How the units are linked:
Nev: κ>Vik, γ>Sil, π>Luk, σ>Fav, β>Bib
Kar: κ>Rak, γ>Nev, π>Sof, σ>Bib, β>Raz
Sis: κ>Vut, γ>Mel, π>Gak, σ>Duf, β>Bif
Bif: κ>Bod, γ>Duf, π>Soz, σ>Ril, β>Mel
Duf: κ>Sis, γ>Tol, π>Zaf, σ>Gak, β>Ril
Pud: κ>Baz, γ>Ped, π>Peg, σ>Vez, β>Kov
Ral: κ>Mem, γ>Kek, π>Kar, σ>Rak, β>Zof
Vug: κ>Ber, γ>Zof, π>Vik, σ>Kek, β>Ral
Tol: κ>Mel, γ>Soz, π>Res, σ>Rov, β>Gak
Raz: κ>Mun, γ>Bib, π>Ner, σ>Sil, β>Nev
Ler: κ>Ves, γ>Fal, π>Vad, σ>Rul, β>Duz
Bib: κ>Kar, γ>Fav, π>Ves, σ>Sof, β>Sil
Rak: κ>Ral, γ>Vik, π>Bib, σ>Kar, β>Mun
Kov: κ>Res, γ>Vez, π>Zib, σ>Vis, β>Ped
Dun: κ>Fal, γ>Ket, π>Bar, σ>Gav, β>Vad
Mel: κ>Bar, γ>Ril, π>Rov, σ>Tol, β>Duf
Kek: κ>Vug, γ>Mun, π>Nev, σ>Vik, β>Rak
Zib: κ>Vis, γ>Ber, π>Ral, σ>Mem, β>Ris
Vis: κ>Kov, γ>Peg, π>Mem, σ>Zib, β>Num
Mun: κ>Zof, γ>Kar, π>Sil, σ>Raz, β>Vik
Fal: κ>Dip, γ>Bof, π>Gav, σ>Dun, β>Rul
Duz: κ>Vob, γ>Rul, π>Ket, σ>Bof, β>Fal
Rul: κ>Ler, γ>Dun, π>Vut, σ>Vad, β>Bof
Mem: κ>Zib, γ>Vug, π>Rak, σ>Ral, β>Tup
Vez: κ>Pud, γ>Num, π>Ber, σ>Peg, β>Vis
Ris: κ>Num, γ>Mem, π>Zof, σ>Tup, β>Ber
Res: κ>Rov, γ>Pud, π>Vis, σ>Kov, β>Mir
Rov: κ>Tol, γ>Baz, π>Kov, σ>Res, β>Zaf
Vad: κ>Rul, γ>Gav, π>Sis, σ>Vut, β>Ket
Ril: κ>Bif, γ>Gak, π>Baz, σ>Soz, β>Tol
Baz: κ>Soz, γ>Mir, π>Vez, σ>Pud, β>Res
Ket: κ>Bof, γ>Vut, π>Bif, σ>Bod, β>Gav
Fav: κ>Nev, γ>Ner, π>Dip, σ>Luk, β>Sof
Gav: κ>Dun, γ>Bod, π>Mel, σ>Bar, β>Vut
Luk: κ>Fav, γ>Vob, π>Fal, σ>Dip, β>Ves
Bar: κ>Gav, γ>Bif, π>Tol, σ>Mel, β>Sis
Tup: κ>Ris, γ>Ral, π>Mun, σ>Zof, β>Vug
Bod: κ>Ket, γ>Sis, π>Ril, σ>Bif, β>Bar
Bof: κ>Duz, γ>Vad, π>Bod, σ>Ket, β>Dun
Vob: κ>Ner, γ>Ler, π>Bof, σ>Duz, β>Dip
Ber: κ>Peg, γ>Tup, π>Kek, σ>Vug, β>Mem
Vut: κ>Vad, γ>Bar, π>Duf, σ>Sis, β>Bod
Ped: κ>Mir, γ>Vis, π>Ris, σ>Num, β>Vez
Soz: κ>Ril, γ>Zaf, π>Pud, σ>Baz, β>Rov
Vik: κ>Kek, γ>Raz, π>Fav, σ>Nev, β>Kar
Dip: κ>Luk, γ>Duz, π>Dun, σ>Fal, β>Ler
Mir: κ>Zaf, γ>Kov, π>Num, σ>Ped, β>Pud
Ner: κ>Sil, γ>Ves, π>Duz, σ>Vob, β>Luk
Ves: κ>Sof, γ>Dip, π>Rul, σ>Ler, β>Vob
Zaf: κ>Gak, γ>Res, π>Ped, σ>Mir, β>Baz
Gak: κ>Duf, γ>Rov, π>Mir, σ>Zaf, β>Soz
Sof: κ>Bib, γ>Luk, π>Ler, σ>Ves, β>Ner
Sil: κ>Raz, γ>Sof, π>Vob, σ>Ner, β>Fav
Zof: κ>Tup, γ>Rak, π>Raz, σ>Mun, β>Kek
Num: κ>Ped, γ>Zib, π>Tup, σ>Ris, β>Peg
Peg: κ>Vez, γ>Ris, π>Vug, σ>Ber, β>Zib

The rows follow the links: the fewer symbols apart two units are, the more alike their rows tend to be.

Each row is also shifted at random along 8 hidden directions that mean nothing.

Some units, each with a row of numbers:
Res -> [-189    1  -55   77  -31   26  -42   76   -3  -88  123 -128   46  -26   95  -36  138   59  123   -7 -158   88  -37  -24    6  -71  -17   27  -86   96   58  -36   31   84    0   41   -4    8  -43   67   34   25  -22   24  -25   35 -137]
Ner -> [  45    0   39  -84  -39   38  -45  -68  -60  111   19  117 -165    4   52   38 -111  -87  -88   44  -13  -41   46   55    8 -127  180   14   28 -213   -9   68  -18  127   60 -107  -95   20 -119 -100  -11    6   53  -64  -14  -41   83]
Mir -> [ 157   60    1    6   30  -90  -59 -143   18  116   57  -11   82  -75  101  -42   37  146   18   28  -35  -76   29  114   38   85 -110   17   33  119  142  -21   68 -190    9  178   45  -27   73   42  123  126  -52  174  -20   58   55]
Bif -> [  26  -46  -88  -25   65   29   89   91   -5   95    0   52  -47  129  -44  -38  -99   -7  122   74  -80   72 -112 -158   82  -59    9   21 -109  -34    3  -93  -20   33   81  -24  -78  140  -70  -21  -43  -51   24   65   30  106   72]
Fal -> [  74  -28 -145   16  -30   88   40  118  -95 -149   -1 -108  -65  133  -96   -1   46 -152   74   80  -89   92   -8 -188  -17  -30   99   21  -75  -59 -140 -111  -14  190  -95  -82 -143  109  -27    0 -121  -49  119 -114   96   57  -67]
Vut -> [  22  -44  -78  -42   34   -8   58   64   16  157   34   94  -14   76   43   37  -84    4  -37   -3  -36  -17  -23 -100    0    5   73   -2  -88  -99   74  -15    4   -3   59   53  -38   79  -32   33  -36  -24   70   66   71   86  172]
Ril -> [ 124  -48 -152   50    8   44   64   96   11  -68   -7 -144  -16   28   -8  -76  -25  -34  140    4  -77  147 -145 -110   54 -100  -55   13 -157   99  -29  -23  -31   82   14   51  -52   79  -72   58  -22  -28  -18   19   30   33  -62]
Num -> [ 111   28  -44   64   39   -6  -26  -72   -6  -21  -80  -68   59 -107  139  -82   24   84  -20  -90    3   59   58  218  -15   22 -207  -38  127   40   70  119   95 -105   61   74   44 -138  -27  128   21   58 -118   96  -47  -13  -13]
Baz -> [-159   90  254  -74  -31  -28  -23  -26   45   29  132  160   14  -43   41   21   29  205  115   18   17  -14   47  -37   65   17   42   29   32 -133  167   77   54 -119   12 -127   20  -36  -42 -122  111   11  -22   44  -32    6  -36]
Ped -> [  79   71  -33   36   49   28  -42  -65  -81   84   -7   -1   34   -7   34  -26   35   96  -31   20   34   19   67   62   34    2  -37   76   75  -68   78  -96  140 -150    1  109   -3  -40  -10   -9   64   48  -75  119  -38   47  -18]
Dun -> [  68  -73  -14  -53  -29  -35   63   -1   18   46  -55   42  -33  -29  140  -35 -105  -41  -69 -134   -4   41  -15   99    2    6  -88 -122  -10  -54   36  252  -34   48   87  -36   -7  -13  -55  167  -81   24  102   20   61   45  147]
Kar -> [ -85   21  135  -61  -13   -2  -20  -38   14   54  -91  102  -33    7 -102   37  -54  -43  -60   -4  163  -22   -2   34    0  -28   44  -24   75  -15  -84   44  -70    3   41 -147   28  -19  -48 -113    9  -53  -31 -108  -73  -80  -35]
Mun -> [ -47   -7   40  -16   50   60   -5  -46  -20   85 -154   92  -82   28 -117   22 -140  -70 -171  -22  204  -67   -6   27    4  -49   73   57   45 -113  -91  -54  -32  -42  -39   24   24  -18    3  -70   19  -35  -68  -32  -62  -78   56]
Rul -> [ 115  -70 -117   33  -49  -46   56  -34  -38 -148   13 -245   38 -117  157  -39   67  -79   20  -92 -120  136  -31  142  -27   14 -199 -150    5  122  -33  180  -15  126  138  -44  -30  -18  -43  161 -154   25   64    8   65  -21  -38]
Pud -> [  26   79   80    5    9  -39  -43  -13  -45  -38  109    3   75   76  -46  -22  129  140  124  108 -119  -25  -36  -25  116  -16   15  -17   30  137   28  -49   43  -54    9  -45   16    0   70  -95   84   48  -20   49  -57   40  -95]
Ral -> [  26  -15 -101   91   48   65  -21   74  -41  -18  -56    4  -44   85  -60   52   23  -88 -155   25  -50  -73  -32   11   -8 -159  152    0  -25    8 -105  -54    1  106   42   54   31  -19  -14  -49   -5  -61  -82  -67  -79 -107   -9]
Kov -> [  29   31   12   53   30   -1  -21   20  -72 -141   24  -61   35   86  -57  -85  105   46   53   17 -127    6 -136   25  179 -106  -20  -72    1  229  -78   61  -16   47  -17  -13   42  -21   73  -19   74   69   -8   33  -79  -24  -84]
Dip -> [-189  -36   -8  -46  -10   -4   -3  -23   -3  -53   12   -2   11   77 -121  -62  -37  -47  100   56    6  -52  -10 -144  -33  176  -21   46   36   65 -138 -131  -68    7 -222   -8  -61   91  168   96  -25   69  169   10   70  136   35]
Luk -> [  24  -15  -48  -21  -18   -8  -53 -101  -37   -8   21  -63  -80  -49   18   -3  -46  -95  -68   25  -15  -99   18   46  -32   13   65   48    5  -28  -60  -27  -40   79  -79   60  -44   21   37   36   -6   54   79    7   34  -10   66]
Zof -> [ -65 -105 -170  130   52   55   -8   -9   20    7 -129  -97  -71  -88   94  -49  -90  -93 -184 -109  -10  -38  -15  189  -75 -100  -50    6   22   -3  -43   42  -16   82   58  197   39  -71  -34  190  -29   -4 -114   63  -66 -109   96]
Duz -> [ -34   17   -3  -51  -34    7   43   53 -156  -20    4  -20   24  191 -127   39   96  -93  -33    3   14   73  -56 -103   55  -22  107  -57  -31   76 -135  -65  -38  101  -19 -128  -55   97   28  -50  -96  -18  167 -122   34   78  -64]
Ket -> [  45    3   87  -58  -15   -8   89   97  -59 -119   53   67  -47   50  -36  104    7  -35  -59  -21   -6  -37  -14 -112   57  -48  165  -40 -100 -124   17   95    1   64  -15 -113   -7   19    5 -114  -45  -87   83  -86   46  -71   24]
Ler -> [  28   41  104  -45   -2  -36   43 -131 -140 -144   -1  -83    5  -79  -50   94   48  -59 -141  -42  174  -61   70   12    8  109   55   58   53  -97  -32  -55   35 -103 -152    7  -17   -6  123  -80  -40   12  106    5   49  -74    2]

From each start, follow one symbol. Which unit do you reach?
Answer with the unit's name.
---
[  31   41 -118   80   57  109  -32   20  -65   -5  -44  -18  -34   32    4  -64  -15   36   12   30  -21   55   69   -5    3  -20   -8  128   46 -125   21 -131  115  -55  -96  104  -50  -32  -27   40   44    7  -79   79  -16   68  -27]
κ: Pud
---
[ 100  -16   53  -70  -13   10   48  -31    9  -83    2   41  -51  -82   38   40  -77  -28  -15  -15   68  -23  120  -29  -38  113  -16   28   24 -248   57   77   50  -53  -83  -63  -58  -34  -12   10  -50  -32   63   10  105    0   82]
σ: Ket
---
[   9  -17    6   18  -47    9  -26  -35  -22  -11  -78  -96  -38  -70   11   31    9 -119  -98  -58   75   51  -35  118  -51 -102    5  -60    1   77 -100   62  -65  110  103  -48   18  -31  -87  -20  -44  -49  -44 -129  -56 -121  -98]
κ: Mun
---
[ -62  -38   94  -54   -9    3   73   78   36  -55  -73   31  -33   16   -6  -96  -86   10   47 -122   37  120 -197   20  150 -137  -54  -81  -94   82  -15  237  -80   56   54  -87   32    5  -67   40   36  -15   16  -11  -36  -36    2]
π: Res
---
[  75  -29    7   15   -7  -54   96   11   28 -223   94  -89    6 -127   26   84   24   -6  -13  -22  -25 -102   22  -47    2   89  -12   26  -78  -64   64   66   13  -27  -90   49   26  -27  101   -9  -29  -38   43   42   87 -117   44]
β: Vut
---
[ 120   87    2   47   39   34  -18   29 -116  -73  -37  -25   39   84  -61  -25  107   53   -2   13  -34   65   -2   20   98  -71   11  -18   57   60  -27  -18   78  -19   15  -49   13  -47  -11  -76   34  -12  -67  -23  -62  -11 -108]
γ: Peg
---
[  36   31  123  -27   -8   34   16   -3  135 -155   15   19  -44 -170    3  -34 -106   85  137  -21   85  -53    9  -63   21   88  -34  123  -64 -159  119   60   27 -145 -230   52   38  -48   25    1  134   20  -47   54   57  -52    2]
π: Pud
---
[-276    2  128  -93  -42   27   -8  -48  -80   -8   20   61  -68   21  -48   44  -42  -59  -75  -33   92  -41   24   -8    2    8  127   25   41 -144  -54   12  -27   65  -65 -112  -40   26    5  -34  -12   13  141  -38  -12   -5   49]
σ: Ler
---
[ -97  -21   -5   26   50   35   -9   25   20   20  -35   70  -17   65 -109   10  -33  -24  -14   85  -23  -68    4  -22   -9  -48   50   12   62   19 -103  -99  -20   47   38  -54    3   -6   11  -96   -6  -59  -73  -33  -74  -66   -6]
σ: Vik
---
[ 247   74   40  -61    9  -16  -41  -50   30  170    2   91   -4  -33   77   -1  -59   86    7    6   86  -13    5   10   28  -11   14   53  -67  -52  173   37   31 -150  -15  119   20  -19  -50  -31  137   58  -43   68   19   39   49]
κ: Tol
---
[-143  -44   51   -5   49  -38   -7 -121   49  129 -141   29   12  -88    8  -10  -88   -4 -199 -107  187  -79   -5  210  -39   44 -106  -19  118   47  -34   42  -30 -118   52   87  100  -66   50   59    8   38  -56   59  -75  -71  116]
π: Bib
---
[ 143  -17 -199  135   19   56  -52  133    7  -61  -26  -62   29   90  -19   -3   89  -52  -28   44 -152  -19   -5  -33  -53  -83   71  -22  -56  141  -65  -67    2  128  -15  111   29  -35   17   46    0  -34  -87  -94  -23  -34  -73]
π: Rak
---
[ 258   93 -128   48   32   52  -74   66  -79  148  -66   72   49  140  -43   48   66   28  -95   55   47   15   97  -42  -59  -32   82   54   24  -57   46 -152  114  -74  -28  111   -7  -18  -36  -61   27  -29  -97  -68   -8   75  -56]
π: Ral
---
[  91  -32  -51   21   45  -46  125    7  -68  -26   43  -92   -6  -35   35   72   17  -24  -84  -45  -45   19  -87    8   77  -81   19  -22 -113   27   33   27   13   18  122   64    2   52  -13  -30  -50  -37   22   81   39  -59   53]
π: Tol
---
[   9   33  127   56   29    4   -1   39  -37 -239  -19   44  -36  -23 -109   97   59  -11 -142   11   35 -171   21    8   46  -83  182   10   23  -75  -50   47   19   22  -83  -43   78 -121   76 -180   52  -75  -94 -107  -83 -262  -47]
π: Vik
---
[ 138    1  -10   20   18  -42  -29  -72   86  -48   -9  -22   22  -29 -112  -24   -8  -17  136  172  -39  -59   13  -20  -26   73  -70  -19   92  130 -127  -85  -66  -14   12  -83  -14    1   63  -91   -4  -19  -84  -44  -24  -47  -61]
κ: Kek
---
[-156  -77 -141   52   40   69  118   96  -49  -11    7 -118  -50   -4   37   29  -24  -66  -46  -79   -4  120  -83  -82    0  -98   33   65 -158 -108   11  -89   37   78   53  103  -57   70  -85   61  -93  -72   21   57   33   10   37]
γ: Mel
---
[ -31   -3  -52   94  -12   60  -40  119   34 -116  -54  -26   29   13   27  -29   64   14   -6  -47  -60   32   34   39  -52  -30  -34  -33   23   14  -17   54   33   58  -31    4   44 -102  -19   81    4  -13  -81  -81  -29  -29  -87]
β: Ber
